Below is a small trained network, with its code and all its weights. Each question gives an input and a class and asks what happens when units are switched off, that is, made to give their printed mean instead of their output.

import numpy as np


def w(rows, s, z=0):
    codes = np.array(rows[::2]) - 128.0
    scale = np.full(codes.shape[1], s)
    scale[-1] = z or s
    return codes * scale


def norm(h):
    return h / np.sqrt((h * h).mean(-1, keepdims=True) + 1e-5)


def f(y):
    return y / 2 * (1 + np.tanh(0.7978845608 * (y + 0.044715 * y**3)))


def log_softmax(a):
    a = a - a.max(-1, keepdims=True)
    return a - np.log(np.exp(a).sum(-1, keepdims=True))


def net(x, mask):
    res = np.array(x, float).reshape(1, 5) / 4 @ E
    u = 0
    for l in range(3):
        y = f(norm(res) @ A[l][:, :-1].T + A[l][:, -1])
        res = res + np.where(mask[u : u + 14], y, B[l][:, -1]) @ B[l][:, :-1]
        u += 14
    return log_softmax(norm(res)[-1] @ U[:, :-1].T + U[:, -1])


A, B = {}, {}
E = w([
[112,125,112,106,136,120,117,126],'x0',
[254,91,88,63,114,113,64,222],'x1',
[139,135,133,123,104,118,148,130],'x2',
[182,43,39,168,120,149,243,173],'x3',
[58,125,100,230,76,36,97,164],'x4',
],0.0066)
A[0] = w([
[234,136,130,42,127,173,75,212,93],'L0N0',
[85,97,117,53,76,107,157,155,133],'L0N1',
[150,136,135,119,134,101,116,106,3],'L0N2',
[169,69,73,108,209,167,246,135,89],'L0N3',
[75,112,92,64,175,206,171,97,161],'L0N4',
[135,192,144,80,126,172,90,119,175],'L0N5',
[126,129,175,147,128,108,123,133,35],'L0N6',
[186,109,118,102,142,162,197,66,153],'L0N7',
[203,62,141,134,92,52,25,226,79],'L0N8',
[110,135,92,221,83,84,99,154,144],'L0N9',
[55,2,49,149,70,184,194,167,116],'L0N10',
[120,115,128,128,105,70,59,174,38],'L0N11',
[162,177,185,102,170,156,185,182,112],'L0N12',
[158,85,19,143,82,171,113,108,137],'L0N13',
],0.0075,0.0057)
B[0] = w([
[180,143,2,188,162,92,2,39,255],'L0N0',
[96,139,149,178,176,188,90,81,137],'L0N1',
[172,98,188,105,181,52,135,138,102],'L0N2',
[43,21,191,67,78,100,128,82,233],'L0N3',
[165,123,211,155,67,185,191,138,218],'L0N4',
[141,238,100,72,190,127,134,92,213],'L0N5',
[102,104,103,110,189,91,84,101,108],'L0N6',
[108,76,223,108,173,147,169,103,211],'L0N7',
[113,139,198,55,185,78,135,179,243],'L0N8',
[86,195,96,92,93,134,104,139,224],'L0N9',
[145,117,115,253,178,107,198,122,235],'L0N10',
[124,108,239,128,104,158,111,213,158],'L0N11',
[70,176,65,74,155,152,121,90,158],'L0N12',
[133,163,174,170,172,131,184,208,179],'L0N13',
],0.0064,0.0058)
A[1] = w([
[170,53,70,57,116,173,167,90,96],'L1N0',
[172,117,57,241,149,92,200,222,51],'L1N1',
[127,143,109,172,200,136,162,106,153],'L1N2',
[145,63,176,138,109,82,107,205,115],'L1N3',
[219,152,125,171,122,172,103,40,81],'L1N4',
[74,171,46,120,93,111,41,74,52],'L1N5',
[140,192,130,109,166,208,164,116,37],'L1N6',
[101,208,204,113,120,208,242,109,120],'L1N7',
[42,187,114,181,40,89,97,181,83],'L1N8',
[159,50,153,54,203,96,83,135,87],'L1N9',
[116,111,159,93,8,176,179,164,38],'L1N10',
[207,2,138,230,253,133,234,105,163],'L1N11',
[78,113,175,81,103,86,85,116,125],'L1N12',
[144,27,115,113,156,69,175,188,4],'L1N13',
],0.0088,0.0038)
B[1] = w([
[124,86,107,219,97,130,84,216,158],'L1N0',
[39,158,59,72,196,84,180,103,194],'L1N1',
[134,218,133,108,28,106,115,105,163],'L1N2',
[148,140,195,27,119,106,120,167,159],'L1N3',
[160,168,56,52,156,168,144,168,156],'L1N4',
[181,140,138,174,134,182,154,66,179],'L1N5',
[2,130,157,67,117,78,106,123,149],'L1N6',
[56,162,175,104,155,99,109,67,222],'L1N7',
[200,78,135,207,172,173,88,86,201],'L1N8',
[177,96,95,169,54,137,104,166,173],'L1N9',
[107,145,127,160,170,178,118,72,135],'L1N10',
[146,106,104,160,88,184,29,155,255],'L1N11',
[137,159,149,180,141,126,189,139,164],'L1N12',
[167,116,112,60,137,130,107,99,156],'L1N13',
],0.0093,0.0092)
A[2] = w([
[200,101,124,142,60,117,163,194,50],'L2N0',
[191,102,127,154,58,146,120,211,11],'L2N1',
[189,179,81,100,95,138,154,109,3],'L2N2',
[78,173,200,154,121,50,71,184,126],'L2N3',
[207,135,144,68,116,91,97,126,81],'L2N4',
[98,74,139,124,188,126,168,217,131],'L2N5',
[206,170,167,95,135,135,96,181,35],'L2N6',
[213,139,74,131,140,67,116,194,72],'L2N7',
[142,113,235,206,85,109,89,141,138],'L2N8',
[138,85,228,141,44,209,199,141,8],'L2N9',
[90,122,68,213,148,130,122,151,147],'L2N10',
[63,131,144,149,139,114,204,77,85],'L2N11',
[75,127,136,4,177,65,182,120,89],'L2N12',
[176,79,72,56,206,73,152,205,90],'L2N13',
],0.013,0.0052)
B[2] = w([
[130,8,101,232,149,113,70,171,150],'L2N0',
[191,90,23,126,91,108,76,254,173],'L2N1',
[133,190,111,112,184,209,33,104,148],'L2N2',
[156,59,124,68,84,41,182,192,216],'L2N3',
[167,94,91,106,156,164,178,148,197],'L2N4',
[117,190,196,72,116,126,97,53,152],'L2N5',
[86,25,90,51,184,155,151,172,204],'L2N6',
[76,156,198,178,115,116,169,92,218],'L2N7',
[199,114,203,104,203,153,177,114,255],'L2N8',
[37,88,155,217,40,214,119,56,175],'L2N9',
[137,178,89,89,123,63,186,179,212],'L2N10',
[181,92,21,161,124,136,115,203,220],'L2N11',
[62,197,175,102,52,29,139,144,190],'L2N12',
[34,252,228,113,58,132,137,10,201],'L2N13',
],0.0095,0.008)
U = w([
[39,222,216,45,84,47,164,70,231],'0',
[55,50,181,207,49,228,147,57,142],'1',
[198,189,76,4,197,216,30,81,2],'2',
[172,40,50,137,53,187,21,209,71],'3',
[214,167,183,231,210,142,202,59,77],'4',
[86,149,33,212,133,59,207,190,166],'5',
[199,62,194,17,191,54,156,219,138],'6',
],0.013,0.004)

Each question gives the input, the list of numbers given to net, and the class t.
The units are the neurons (one row each of A and B). Each row of codes is followed by its name. A weight is (code - 128) times the scale printed after its matrix; where a second scale follows, it is the last column's (A, B and U).
mask holds one flag per neuron, layer by layer. A switched-off neuron (its flag False) gives its mean, the last column of its row in B, instead of its output. The means were averaged over made-up inputs and are rounded, as every weight is.
A unit's drop is (log p(t) with every unit on - log p(t) with that unit switched off) / (log p(t) with every unit on - log p(t) with every unit switched off).
The circuit of an input: a set's keep is (log p(t) with only the set's units on - log p(t) with every unit switched off) / (log p(t) with every unit on - log p(t) with every unit switched off). Starting from the 12 units with the biggest drops (on a tie, the unit counted first), units are removed one at a time, each time the one whose removal leaves the highest keep (on an exact tie, the one counted first), for as long as the keep stays at least 0.8.
circuit, biggest first: the units of the circuit, biggest drop first
most important unit: the unit with the biggest drop
top k neurons: the k neurons with the biggest drops, biggest first
k most important neurons of layer l: the k neurons of layer l with the biggest drops, biggest first
drop when u is switched off: that unit's drop, to one decimal
input [-2,8,7,8,5], class 0: most important unit => L1N1
input [-1,1,7,-7,7], class 6: 2 most important neurons of layer 0 => (L0N0; L0N11)
input [6,0,-1,5,-6], class 1: top 2 neurons => (L0N4; L0N3)
input [-3,7,4,0,0], class 2: top 2 neurons => (L0N0; L0N3)
input [-6,0,8,8,-2], class 1: top 2 neurons => (L0N3; L0N0)
input [-7,1,6,-8,-1], class 2: top 3 neurons => (L0N7; L0N4; L0N8)
input [-2,3,-2,8,1], class 0: top 4 neurons => (L1N1; L0N13; L2N13; L0N10)
input [8,5,-4,1,-5], class 3: top 2 neurons => (L1N9; L1N0)
input [-6,1,5,-7,7], class 6: top 2 neurons => (L0N0; L0N11)
input [3,6,-3,-4,0], class 2: 3 most important neurons of layer 1 => (L1N1; L1N11; L1N5)
input [-3,0,8,2,-4], class 1: 2 most important neurons of layer 0 => (L0N3; L0N7)
input [-1,7,1,1,-2], class 3: top 3 neurons => (L1N9; L1N1; L1N7)
input [2,7,-3,5,-1], class 3: top 2 neurons => (L1N11; L1N9)
input [-3,0,6,-5,5], class 4: circuit, biggest first => (L1N8)
input [-8,0,-1,7,-5], class 1: top 4 neurons => (L0N3; L0N7; L2N9; L0N4)
input [-8,3,4,0,-7], class 2: top 2 neurons => (L0N0; L0N12)
input [-8,-4,2,1,-6], class 1: top 2 neurons => (L0N7; L0N3)
input [-3,0,0,-6,4], class 4: 2 most important neurons of layer 1 => (L1N8; L1N5)
input [4,-7,-2,-6,8], class 4: drop when L1N8 is switched off => 0.1
input [3,5,2,4,-3], class 3: drop when L0N1 is switched off => 0.0
input [3,2,-2,6,0], class 3: most important unit => L1N11
input [3,-7,-8,-7,1], class 4: 2 most important neurons of layer 1 => (L1N5; L1N1)
input [7,4,3,8,7], class 0: drop when L1N1 is switched off => 0.5
